Here is a tiny trained network, its code and every weight. The questions are about switching its units off for an input and a class, where a switched-off unit gives its printed mean instead of its output.

import numpy as np


def w(rows, s, z=0):
    codes = np.array(rows[::2]) - 128.0
    scale = np.full(codes.shape[1], s)
    scale[-1] = z or s
    return codes * scale


def norm(h):
    return h / np.sqrt((h * h).mean(-1, keepdims=True) + 1e-5)


def f(y):
    return np.maximum(y, 0)


def log_softmax(a):
    a = a - a.max(-1, keepdims=True)
    return a - np.log(np.exp(a).sum(-1, keepdims=True))


def net(x, mask):
    res = np.array(x, float).reshape(1, 5) / 4 @ E
    u = 0
    for l in range(3):
        y = f(norm(res) @ A[l][:, :-1].T + A[l][:, -1])
        res = res + np.where(mask[u : u + 7], y, B[l][:, -1]) @ B[l][:, :-1]
        u += 7
    return log_softmax(norm(res)[-1] @ U[:, :-1].T + U[:, -1])


A, B = {}, {}
E = w([
[128,126,131,128],'x0',
[133,122,112,128],'x1',
[1,127,135,125],'x2',
[161,61,144,35],'x3',
[73,235,213,80],'x4',
],0.0027)
A[0] = w([
[145,51,112,170,103],'L0N0',
[247,224,63,136,3],'L0N1',
[156,253,111,105,125],'L0N2',
[34,208,53,85,122],'L0N3',
[90,154,143,33,138],'L0N4',
[111,178,77,150,187],'L0N5',
[95,149,86,151,191],'L0N6',
],0.0059,0.0014)
B[0] = w([
[138,253,62,99,235],'L0N0',
[187,110,158,141,254],'L0N1',
[121,234,106,188,238],'L0N2',
[148,142,179,74,250],'L0N3',
[180,177,121,78,243],'L0N4',
[173,33,179,115,201],'L0N5',
[105,101,209,117,195],'L0N6',
],0.0045,0.0026)
A[1] = w([
[100,205,181,154,113],'L1N0',
[77,146,126,201,195],'L1N1',
[166,148,194,97,255],'L1N2',
[43,255,224,169,217],'L1N3',
[198,233,150,156,165],'L1N4',
[147,92,115,50,97],'L1N5',
[92,240,129,102,211],'L1N6',
],0.0063,0.00075)
B[1] = w([
[136,149,94,96,197],'L1N0',
[143,181,151,133,153],'L1N1',
[101,64,137,174,213],'L1N2',
[168,91,118,141,254],'L1N3',
[161,35,129,88,241],'L1N4',
[143,167,254,236,181],'L1N5',
[133,83,57,151,211],'L1N6',
],0.0048,0.0051)
A[2] = w([
[200,133,34,35,173],'L2N0',
[123,204,191,116,108],'L2N1',
[149,103,100,115,248],'L2N2',
[146,122,2,123,115],'L2N3',
[145,87,100,217,155],'L2N4',
[11,109,134,116,201],'L2N5',
[31,37,105,77,232],'L2N6',
],0.0064,0.0016)
B[2] = w([
[51,146,74,187,253],'L2N0',
[94,182,140,164,145],'L2N1',
[21,210,154,159,218],'L2N2',
[100,198,155,151,193],'L2N3',
[67,95,206,3,230],'L2N4',
[186,72,9,183,164],'L2N5',
[180,115,104,167,188],'L2N6',
],0.0051,0.0044)
U = w([
[253,8,55,142,104],'0',
[119,100,226,88,227],'1',
[86,102,156,123,174],'2',
[66,202,67,79,1],'3',
],0.0071,0.00075)

Each question gives the input, the list of numbers given to net, and the class t.
The units are the neurons (one row each of A and B). Each row of codes is followed by its name. A weight is (code - 128) times the scale printed after its matrix; where a second scale follows, it is the last column's (A, B and U).
mask holds one flag per neuron, layer by layer. A switched-off neuron (its flag False) gives its mean, the last column of its row in B, instead of its output. The means were averaged over made-up inputs and are rounded, as every weight is.
A unit's drop is (log p(t) with every unit on - log p(t) with that unit switched off) / (log p(t) with every unit on - log p(t) with every unit switched off).
The circuit of an input: a set's keep is (log p(t) with only the set's units on - log p(t) with every unit switched off) / (log p(t) with every unit on - log p(t) with every unit switched off). Starting from the 12 units with the biggest drops (on a tie, the unit counted first), units are removed one at a time, each time the one whose removal leaves the highest keep (on an exact tie, the one counted first), for as long as the keep stays at least 0.8.
circuit, biggest first: the units of the circuit, biggest drop first
most important unit: the unit with the biggest drop
top k neurons: the k neurons with the biggest drops, biggest first
k most important neurons of layer l: the k neurons of layer l with the biggest drops, biggest first
input [2,-3,4,0,-5], class 3: circuit, biggest first	[L0N0, L1N2]
input [6,5,7,6,-2], class 0: circuit, biggest first	[L2N6]
input [-4,5,3,-5,-5], class 1: circuit, biggest first	[L2N0, L2N4]
input [-4,3,4,3,4], class 0: circuit, biggest first	[L1N6, L2N6]
input [-1,3,-3,6,0], class 1: circuit, biggest first	[L1N5, L1N3]
input [-5,-1,5,5,3], class 0: circuit, biggest first	[L2N4, L2N6, L2N5]
input [-4,-6,-5,2,-8], class 3: top 2 neurons	[L0N0, L1N3]
input [-5,0,2,8,-8], class 1: 2 most important neurons of layer 1	[L1N5, L1N0]
input [6,-7,-5,6,-6], class 2: 2 most important neurons of layer 2	[L2N5, L2N2]
input [7,4,4,-3,3], class 0: top 3 neurons	[L0N3, L0N5, L0N0]
input [6,-5,-7,-7,4], class 0: 2 most important neurons of layer 0	[L0N1, L0N2]
input [-7,-7,8,-2,8], class 0: top 3 neurons	[L2N5, L1N6, L1N3]
input [1,0,-2,4,6], class 3: 2 most important neurons of layer 0	[L0N2, L0N4]
input [-6,7,8,2,2], class 0: most important unit	L2N5
input [-1,-2,5,-1,-3], class 0: top 2 neurons	[L0N2, L0N4]
input [2,3,-4,4,-6], class 3: 3 most important neurons of layer 1	[L1N2, L1N3, L1N4]
input [0,0,-8,-2,8], class 0: 3 most important neurons of layer 1	[L1N4, L1N3, L1N2]
input [5,2,8,-7,-3], class 0: top 2 neurons	[L2N5, L1N5]
input [-4,-3,-2,4,-6], class 3: top 2 neurons	[L0N0, L1N2]
input [-8,-6,4,8,-5], class 1: top 3 neurons	[L1N5, L2N0, L1N4]
input [-8,-6,6,2,-8], class 3: top 3 neurons	[L0N0, L1N2, L2N3]
input [-6,3,-3,2,4], class 3: most important unit	L0N2
input [5,2,-5,-8,-3], class 1: 2 most important neurons of layer 1	[L1N3, L1N6]
